Below are the code and all the weights of a small trained network. Each question names an input and a target symbol and asks about switching units off, where a switched-off unit gives its printed mean instead of its output.

import numpy as np


def w(rows, s, z=0):
    codes = np.array(rows[::2]) - 128.0
    scale = np.full(codes.shape[1], s)
    scale[-1] = z or s
    return codes * scale


def f(y):
    return y / 2 * (1 + np.tanh(0.7978845608 * (y + 0.044715 * y**3)))


def softmax(a):
    e = np.exp(a - a.max(-1, keepdims=True))
    return e / e.sum(-1, keepdims=True)


def log_softmax(a):
    a = a - a.max(-1, keepdims=True)
    return a - np.log(np.exp(a).sum(-1, keepdims=True))


def net(x, mask):
    ids = ['γημξπσψω'.index(c) for c in x.split()]
    T = len(ids)
    res = E[ids] + P[:T]
    u = 0
    for l in range(2):
        q, k, v = (res @ M[l].T for M in (Q, K, V))
        z = softmax(np.where(np.tri(T) > 0, q @ k.T / 2**0.5, -1e9)) @ v
        res = res + np.where(mask[u], z, O[l][:, -1]) @ O[l][:, :-1]
        u += 1
        y = f(res @ A[l][:, :-1].T + A[l][:, -1])
        res = res + np.where(mask[u : u + 8], y, B[l][:, -1]) @ B[l][:, :-1]
        u += 8
    return log_softmax(res[-1] @ U[:, :-1].T + U[:, -1])


Q, K, V, O, A, B = {}, {}, {}, {}, {}, {}
E = w([
[152,205,133,142],'γ',
[96,111,108,144],'η',
[106,143,156,61],'μ',
[86,107,121,146],'ξ',
[207,76,165,86],'π',
[128,113,148,248],'σ',
[209,151,85,157],'ψ',
[88,106,128,144],'ω',
],0.017)
P = w([
[56,58,1,126],'0',
[79,118,30,134],'1',
[96,131,60,127],'2',
[101,137,85,120],'3',
[105,141,111,114],'4',
[109,141,130,113],'5',
[103,138,162,116],'6',
[105,137,178,112],'7',
[104,138,191,101],'8',
[103,147,206,105],'9',
[93,142,225,95],'10',
[96,138,240,98],'11',
],0.0054)
Q[0] = w([
[43,80,213,253],'L0H1',
[112,66,19,24],'L0H1',
],0.0034)
K[0] = w([
[127,74,63,182],'L0H1',
[151,117,104,3],'L0H1',
],0.0049)
V[0] = w([
[128,115,49,57],'L0H1',
[71,130,90,2],'L0H1',
],0.0043)
O[0] = w([
[35,36,128,70,66],'L0H1',
[1,40,63,21,2],'L0H1',
],0.0054,0.0023)
A[0] = w([
[117,148,130,139,251],'L0N1',
[251,166,134,134,106],'L0N2',
[123,82,131,144,43],'L0N3',
[99,115,118,161,102],'L0N4',
[129,130,110,139,130],'L0N5',
[119,125,107,146,240],'L0N6',
[73,120,108,115,223],'L0N7',
[139,162,118,104,78],'L0N8',
],0.019,0.0023)
B[0] = w([
[70,182,153,149,171],'L0N1',
[191,137,254,56,254],'L0N2',
[160,88,33,99,137],'L0N3',
[101,122,41,134,172],'L0N4',
[165,133,84,196,136],'L0N5',
[145,121,39,218,165],'L0N6',
[73,171,183,126,162],'L0N7',
[219,132,39,80,125],'L0N8',
],0.0074,0.0083)
Q[1] = w([
[27,66,129,253],'L1H1',
[67,109,63,110],'L1H1',
],0.0038)
K[1] = w([
[100,149,61,253],'L1H1',
[43,222,193,66],'L1H1',
],0.0031)
V[1] = w([
[147,134,255,126],'L1H1',
[108,102,168,224],'L1H1',
],0.0054)
O[1] = w([
[56,75,16,146,252],'L1H1',
[2,96,187,103,238],'L1H1',
],0.0056,0.0029)
A[1] = w([
[127,165,157,151,38],'L1N1',
[172,154,65,130,175],'L1N2',
[136,131,163,62,201],'L1N3',
[133,111,9,176,84],'L1N4',
[132,203,110,159,84],'L1N5',
[140,102,179,167,139],'L1N6',
[96,111,69,153,242],'L1N7',
[125,126,71,182,248],'L1N8',
],0.016,0.0016)
B[1] = w([
[131,112,133,98,199],'L1N1',
[193,131,183,123,128],'L1N2',
[121,130,86,160,225],'L1N3',
[247,110,168,141,159],'L1N4',
[102,159,90,78,180],'L1N5',
[92,120,125,102,254],'L1N6',
[174,163,135,175,184],'L1N7',
[103,141,89,135,195],'L1N8',
],0.015,0.0071)
U = w([
[161,159,125,215,178],'γ',
[160,137,136,105,10],'η',
[203,140,218,125,55],'μ',
[171,69,92,90,169],'ξ',
[123,125,255,120,227],'π',
[162,138,126,91,64],'σ',
[165,211,119,65,2],'ψ',
[77,152,49,109,221],'ω',
],0.0092,0.0031)

Each question gives the input, a string of symbols that net reads in full, and the target symbol t.
The units are the heads (2 rows each of Q, K, V and O) and the neurons (one row each of A and B). Each row of codes is followed by its name. A weight is (code - 128) times the scale printed after its matrix; where a second scale follows, it is the last column's (O, A, B and U).
mask holds one flag per unit, layer by layer, with each layer's heads first. A switched-off unit (its flag False) gives its mean, the last column of its rows in O or B, instead of its output. The means were averaged over made-up inputs and are rounded, as every weight is.
A unit's drop is (log p(t) with every unit on - log p(t) with that unit switched off) / (log p(t) with every unit on - log p(t) with every unit switched off).
top k neurons: the k neurons with the biggest drops, biggest first
top k neurons in layer l: the k neurons of layer l with the biggest drops, biggest first
drop of u: that unit's drop, to one decimal
input ξ η ω μ σ σ σ ψ, target μ: top 2 neurons in layer 0	L0N8, L0N7
input ω γ σ ψ μ ω σ σ γ γ ξ π, target ξ: top 3 neurons	L1N3, L0N2, L0N1
input μ π σ μ ω, target γ: top neuron	L0N2
input σ σ ψ σ, target π: top 2 neurons	L0N2, L1N3
input ω ψ ω η, target γ: top 2 neurons in layer 1	L1N7, L1N6
input η σ σ ξ σ ω ξ π μ, target ω: top 2 neurons in layer 1	L1N3, L1N4
input μ π σ ξ, target γ: top 3 neurons	L0N2, L1N7, L1N6
input μ σ σ, target ω: top 2 neurons in layer 0	L0N6, L0N4
input σ ω σ σ σ ψ η, target γ: top 2 neurons in layer 0	L0N2, L0N7
input σ σ σ ξ σ ξ π σ ξ σ μ, target ω: top 3 neurons	L0N2, L1N3, L1N4
input η σ ω π ω ψ σ, target ω: top 2 neurons in layer 0	L0N4, L0N7
input ξ ψ ψ μ γ ω, target γ: drop of L1N5	0.2
input ψ γ ω ξ, target γ: drop of L0N2	1.0
input σ π σ σ ξ γ ψ, target μ: drop of L0N2	0.1
input μ σ σ σ σ, target π: drop of L1N4	0.0
